Below is a small trained network, with its code and all its weights. Each question gives an input and a target symbol and asks what happens when units are switched off, that is, made to give their printed mean instead of their output.

import numpy as np


def w(rows, s, z=0):
    codes = np.array(rows[::2]) - 128.0
    scale = np.full(codes.shape[1], s)
    scale[-1] = z or s
    return codes * scale


def norm(h):
    return h / np.sqrt((h * h).mean(-1, keepdims=True) + 1e-5)


def f(y):
    return np.maximum(y, 0)


def softmax(a):
    e = np.exp(a - a.max(-1, keepdims=True))
    return e / e.sum(-1, keepdims=True)


def log_softmax(a):
    a = a - a.max(-1, keepdims=True)
    return a - np.log(np.exp(a).sum(-1, keepdims=True))


def net(x, mask):
    ids = ['ΓΔΠΩαβεζμξτψ'.index(c) for c in x.split()]
    T = len(ids)
    res = E[ids] + P[:T]
    u = 0
    for l in range(2):
        q, k, v = (norm(res) @ M[l].T for M in (Q, K, V))
        z = softmax(np.where(np.tri(T) > 0, q @ k.T / 2**0.5, -1e9)) @ v
        res = res + np.where(mask[u], z, O[l][:, -1]) @ O[l][:, :-1]
        u += 1
        y = f(norm(res) @ A[l][:, :-1].T + A[l][:, -1])
        res = res + np.where(mask[u : u + 8], y, B[l][:, -1]) @ B[l][:, :-1]
        u += 8
    return log_softmax(norm(res)[-1] @ U[:, :-1].T + U[:, -1])


Q, K, V, O, A, B = {}, {}, {}, {}, {}, {}
E = w([
[71,120,147,119,104,188,97,24,141],'Γ',
[111,104,116,120,100,156,192,141,116],'Δ',
[145,170,129,119,111,129,104,157,134],'Π',
[147,151,122,127,130,147,115,124,127],'Ω',
[134,92,154,132,125,145,172,151,134],'α',
[176,150,111,127,130,172,123,136,113],'β',
[181,1,186,151,193,188,35,139,28],'ε',
[163,170,134,137,116,149,124,133,132],'ζ',
[84,138,158,177,162,145,179,83,126],'μ',
[154,169,112,113,125,137,138,106,114],'ξ',
[126,108,96,117,138,126,137,160,164],'τ',
[152,100,77,112,124,89,145,97,137],'ψ',
],0.008)
P = w([
[146,70,81,170,92,178,2,181,53],'0',
[213,112,147,96,179,172,48,153,86],'1',
[198,130,151,89,161,140,83,150,87],'2',
[168,132,175,87,164,121,114,145,115],'3',
[156,149,185,93,155,107,141,132,134],'4',
[141,137,188,109,147,94,150,123,145],'5',
[142,155,199,117,150,82,153,108,145],'6',
],0.0034)
Q[0] = w([
[149,9,86,59,147,65,220,181,216],'L0H0',
[254,219,103,41,109,151,86,178,91],'L0H0',
],0.0067)
K[0] = w([
[203,159,103,122,161,2,191,113,204],'L0H0',
[142,95,26,201,68,114,47,144,70],'L0H0',
],0.0065)
V[0] = w([
[153,61,80,99,107,101,158,1,102],'L0H0',
[128,144,181,184,123,159,136,85,110],'L0H0',
],0.0058)
O[0] = w([
[163,87,219,3,168,171,110,187,169,43],'L0H0',
[7,193,184,150,149,198,113,172,71,2],'L0H0',
],0.0062,0.0024)
A[0] = w([
[54,86,116,169,82,177,28,62,224,126],'L0N0',
[84,128,55,224,74,156,152,111,61,156],'L0N1',
[225,80,47,145,45,30,116,58,173,6],'L0N2',
[110,223,250,119,203,129,144,252,85,200],'L0N3',
[221,159,216,18,121,194,103,150,99,173],'L0N4',
[148,129,70,185,132,182,25,145,202,112],'L0N5',
[108,242,153,89,159,61,164,59,147,134],'L0N6',
[205,93,122,47,158,57,55,55,253,136],'L0N7',
],0.0032,0.0017)
B[0] = w([
[144,175,215,69,174,136,167,169,192,143],'L0N0',
[140,168,170,101,123,80,114,153,140,172],'L0N1',
[3,89,105,154,183,143,111,69,155,254],'L0N2',
[131,114,106,131,136,158,179,52,102,193],'L0N3',
[95,112,130,167,39,85,105,120,158,209],'L0N4',
[88,101,156,104,155,114,208,89,146,165],'L0N5',
[158,107,142,160,114,187,83,149,115,159],'L0N6',
[144,119,127,112,128,136,183,180,119,227],'L0N7',
],0.0059,0.0054)
Q[1] = w([
[238,173,102,191,2,160,114,40,131],'L1H0',
[129,231,126,174,96,143,69,125,95],'L1H0',
],0.0063)
K[1] = w([
[105,171,87,161,119,93,57,254,120],'L1H0',
[57,130,189,203,136,124,106,205,105],'L1H0',
],0.0068)
V[1] = w([
[202,94,36,148,107,254,209,155,85],'L1H0',
[43,59,223,197,176,163,213,252,146],'L1H0',
],0.0031)
O[1] = w([
[25,141,139,254,131,167,121,209,204,105],'L1H0',
[134,109,215,198,207,23,109,115,129,1],'L1H0',
],0.0042,0.00086)
A[1] = w([
[84,49,3,159,253,130,164,117,220,5],'L1N0',
[125,186,119,186,100,153,137,117,139,78],'L1N1',
[126,201,160,70,86,144,60,120,78,169],'L1N2',
[81,178,118,168,207,109,166,110,57,89],'L1N3',
[106,201,99,185,152,161,115,63,113,165],'L1N4',
[55,185,128,153,114,162,188,121,143,104],'L1N5',
[54,111,201,26,135,184,70,66,199,25],'L1N6',
[83,89,116,167,106,108,40,84,82,69],'L1N7',
],0.0054,0.0034)
B[1] = w([
[90,154,137,251,231,155,232,159,193,254],'L1N0',
[88,109,101,98,169,106,67,187,102,145],'L1N1',
[156,159,138,194,172,169,174,109,177,171],'L1N2',
[66,132,133,73,3,88,204,172,106,151],'L1N3',
[95,62,155,76,158,87,115,194,155,176],'L1N4',
[209,124,71,77,153,199,95,91,68,154],'L1N5',
[61,189,81,108,130,27,20,146,223,158],'L1N6',
[186,40,97,153,150,180,108,32,117,147],'L1N7',
],0.005,0.0087)
U = w([
[75,192,167,105,139,126,45,67,198,182],'Γ',
[83,94,153,209,7,116,92,197,153,8],'Δ',
[94,112,27,124,91,40,92,70,83,148],'Π',
[223,188,154,109,186,95,156,48,103,78],'Ω',
[146,123,211,177,97,2,145,101,87,99],'α',
[120,131,55,100,177,197,75,199,105,6],'β',
[170,28,153,176,148,165,60,70,76,127],'ε',
[140,234,104,123,115,64,150,225,95,142],'ζ',
[32,151,196,110,118,173,164,122,40,123],'μ',
[166,133,90,122,31,229,166,74,144,127],'ξ',
[106,118,95,208,188,130,203,118,189,187],'τ',
[187,61,149,41,124,85,148,187,183,118],'ψ',
],0.0077,0.0018)

Each question gives the input, a string of symbols that net reads in full, and the target symbol t.
The units are the heads (2 rows each of Q, K, V and O) and the neurons (one row each of A and B). Each row of codes is followed by its name. A weight is (code - 128) times the scale printed after its matrix; where a second scale follows, it is the last column's (O, A, B and U).
mask holds one flag per unit, layer by layer, with each layer's heads first. A switched-off unit (its flag False) gives its mean, the last column of its rows in O or B, instead of its output. The means were averaged over made-up inputs and are rounded, as every weight is.
A unit's drop is (log p(t) with every unit on - log p(t) with that unit switched off) / (log p(t) with every unit on - log p(t) with every unit switched off).
The circuit of an input: a set's keep is (log p(t) with only the set's units on - log p(t) with every unit switched off) / (log p(t) with every unit on - log p(t) with every unit switched off). Starting from the 12 units with the biggest drops (on a tie, the unit counted first), units are removed one at a time, each time the one whose removal leaves the highest keep (on an exact tie, the one counted first), for as long as the keep stays at least 0.8.
units of the circuit, in order: the units of the circuit, biggest drop first
most important unit: the unit with the biggest drop
k most important neurons: the k neurons with the biggest drops, biggest first
top k neurons in layer l: the k neurons of layer l with the biggest drops, biggest first
input α Γ τ ζ β μ Π, target α: top 2 neurons in layer 1 : (L1N0, L1N3)
input Γ Π Δ, target Π: units of the circuit, in order : (L0H0, L1N0, L0N1)
input ξ τ Π, target ξ: 2 most important neurons : (L0N2, L1N0)
input ψ Ω ξ ξ Ω, target ψ: units of the circuit, in order : (L0H0)
input Γ β τ β, target Γ: 3 most important neurons : (L1N6, L1N0, L0N4)
input Π τ τ τ ξ μ β, target Π: units of the circuit, in order : (L1N0, L0H0, L0N1)
input Δ τ ζ, target Δ: units of the circuit, in order : (L0N4, L0H0, L1N0)
input ε μ ξ ξ Δ α, target ξ: top 2 neurons in layer 1 : (L1N0, L1N5)
input μ τ τ ξ ξ τ ζ, target μ: units of the circuit, in order : (L0H0, L1N0)
input Γ ξ Δ, target ξ: 4 most important neurons : (L0N2, L1N0, L0N3, L1N4)
input μ Γ Ω, target μ: top 2 neurons in layer 1 : (L1N3, L1N0)
input Ω ξ τ τ Γ ξ, target Ω: 3 most important neurons : (L0N1, L0N7, L1N0)
input τ τ Π Γ, target Γ: units of the circuit, in order : (L1N6, L0H0)
input ζ τ μ τ ζ, target ζ: most important neuron : (L0N2)
input ζ τ Π τ τ Ω ξ, target ζ: 3 most important neurons : (L0N2, L0N1, L1N0)
input ξ ζ Γ Ω τ Π Ω, target ξ: 3 most important neurons : (L0N2, L0N3, L1N0)
input ζ τ ζ τ Γ τ Π, target ζ: 2 most important neurons : (L0N2, L0N1)
input β τ μ τ τ Δ ξ, target β: top 3 neurons in layer 0 : (L0N3, L0N2, L0N6)
input Δ Ω τ ζ Π ξ, target Δ: 2 most important neurons : (L0N2, L0N4)
input ξ τ ε ζ ζ τ Π, target ξ: 4 most important neurons : (L0N2, L0N3, L1N0, L0N4)
input Γ τ ξ, target Γ: units of the circuit, in order : (L0H0, L1N6)
input ξ τ Π β, target ξ: most important unit : L0N2
input Δ τ τ τ Ω ξ ζ, target Δ: top 2 neurons in layer 0 : (L0N2, L0N4)
